Here is a tiny trained network, its code and every weight. The questions are about switching its units off for an input and a class, where a switched-off unit gives its printed mean instead of its output.

import numpy as np


def w(rows, s, z=0):
    codes = np.array(rows[::2]) - 128.0
    scale = np.full(codes.shape[1], s)
    scale[-1] = z or s
    return codes * scale


def norm(h):
    return h / np.sqrt((h * h).mean(-1, keepdims=True) + 1e-5)


def f(y):
    return y / 2 * (1 + np.tanh(0.7978845608 * (y + 0.044715 * y**3)))


def log_softmax(a):
    a = a - a.max(-1, keepdims=True)
    return a - np.log(np.exp(a).sum(-1, keepdims=True))


def net(x, mask):
    res = np.array(x, float).reshape(1, 8) / 4 @ E
    u = 0
    for l in range(2):
        y = f(norm(res) @ A[l][:, :-1].T + A[l][:, -1])
        res = res + np.where(mask[u : u + 9], y, B[l][:, -1]) @ B[l][:, :-1]
        u += 9
    return log_softmax(norm(res)[-1] @ U[:, :-1].T + U[:, -1])


A, B = {}, {}
E = w([
[187,195,172],'x0',
[65,104,202],'x1',
[164,251,53],'x2',
[122,186,46],'x3',
[72,165,72],'x4',
[221,49,21],'x5',
[119,88,34],'x6',
[163,124,104],'x7',
],0.0028)
A[0] = w([
[159,128,117,135],'L0N0',
[81,133,245,250],'L0N1',
[156,122,138,232],'L0N2',
[99,132,98,197],'L0N3',
[129,132,132,128],'L0N4',
[154,90,159,150],'L0N5',
[152,86,131,205],'L0N6',
[92,121,121,216],'L0N7',
[156,120,121,12],'L0N8',
],0.011,0.002)
B[0] = w([
[105,94,160,137],'L0N0',
[104,32,254,253],'L0N1',
[16,78,183,155],'L0N2',
[71,47,211,147],'L0N3',
[126,131,128,128],'L0N4',
[134,46,90,158],'L0N5',
[56,96,153,163],'L0N6',
[150,84,191,149],'L0N7',
[170,108,115,119],'L0N8',
],0.0033,0.0061)
A[1] = w([
[215,50,157,124],'L1N0',
[103,176,150,196],'L1N1',
[66,113,78,105],'L1N2',
[132,145,124,52],'L1N3',
[211,1,245,215],'L1N4',
[141,49,59,208],'L1N5',
[200,174,109,232],'L1N6',
[80,179,147,69],'L1N7',
[124,144,132,3],'L1N8',
],0.0064,0.0026)
B[1] = w([
[87,58,88,161],'L1N0',
[111,146,196,143],'L1N1',
[93,76,119,134],'L1N2',
[166,170,102,114],'L1N3',
[22,71,127,253],'L1N4',
[66,51,113,178],'L1N5',
[159,61,255,142],'L1N6',
[60,229,130,124],'L1N7',
[126,183,87,110],'L1N8',
],0.0043,0.0069)
U = w([
[125,87,2,147],'0',
[120,226,126,149],'1',
[144,141,86,3],'2',
[244,165,86,82],'3',
[73,81,218,176],'4',
],0.013,0.014)

Each question gives the input, the list of numbers given to net, and the class t.
The units are the neurons (one row each of A and B). Each row of codes is followed by its name. A weight is (code - 128) times the scale printed after its matrix; where a second scale follows, it is the last column's (A, B and U).
mask holds one flag per neuron, layer by layer. A switched-off neuron (its flag False) gives its mean, the last column of its row in B, instead of its output. The means were averaged over made-up inputs and are rounded, as every weight is.
A unit's drop is (log p(t) with every unit on - log p(t) with that unit switched off) / (log p(t) with every unit on - log p(t) with every unit switched off).
The circuit of an input: a set's keep is (log p(t) with only the set's units on - log p(t) with every unit switched off) / (log p(t) with every unit on - log p(t) with every unit switched off). Starting from the 12 units with the biggest drops (on a tie, the unit counted first), units are removed one at a time, each time the one whose removal leaves the highest keep (on an exact tie, the one counted first), for as long as the keep stays at least 0.8.
units of the circuit, in order: the units of the circuit, biggest drop first
top k neurons: the k neurons with the biggest drops, biggest first
top k neurons in layer l: the k neurons of layer l with the biggest drops, biggest first
drop when u is switched off: that unit's drop, to one decimal
input [-1,4,4,-3,1,5,0,2], class 0: units of the circuit, in order -> L0N1
input [7,1,7,2,7,5,2,-2], class 3: top 2 neurons in layer 1 -> L1N4, L1N6
input [0,-4,7,8,-5,3,1,-4], class 3: top 2 neurons -> L1N4, L1N6
input [-2,-7,2,7,5,-6,-5,-8], class 1: units of the circuit, in order -> L1N4, L0N1
input [-1,-5,1,4,-1,-8,6,2], class 1: top 2 neurons -> L1N4, L0N1
input [-5,8,0,1,-8,8,-1,0], class 0: units of the circuit, in order -> L0N1, L1N0
input [-4,-8,6,3,-1,-8,8,2], class 1: top 2 neurons in layer 1 -> L1N4, L1N0
input [0,-2,3,-1,7,-7,5,5], class 1: units of the circuit, in order -> L1N4, L0N1, L1N5
input [0,-4,3,-2,5,0,-6,5], class 1: top 2 neurons -> L0N1, L1N4
input [1,0,5,2,-1,-1,4,3], class 3: top 2 neurons -> L1N4, L0N1
input [8,0,7,5,-6,6,5,-4], class 3: drop when L1N6 is switched off -> 0.2
input [7,-5,1,7,0,-7,4,3], class 1: drop when L0N1 is switched off -> 0.1
input [2,-4,5,-2,7,3,-8,4], class 1: drop when L0N1 is switched off -> 0.1
input [3,-3,8,2,-8,-5,-3,-4], class 1: top neuron -> L1N4
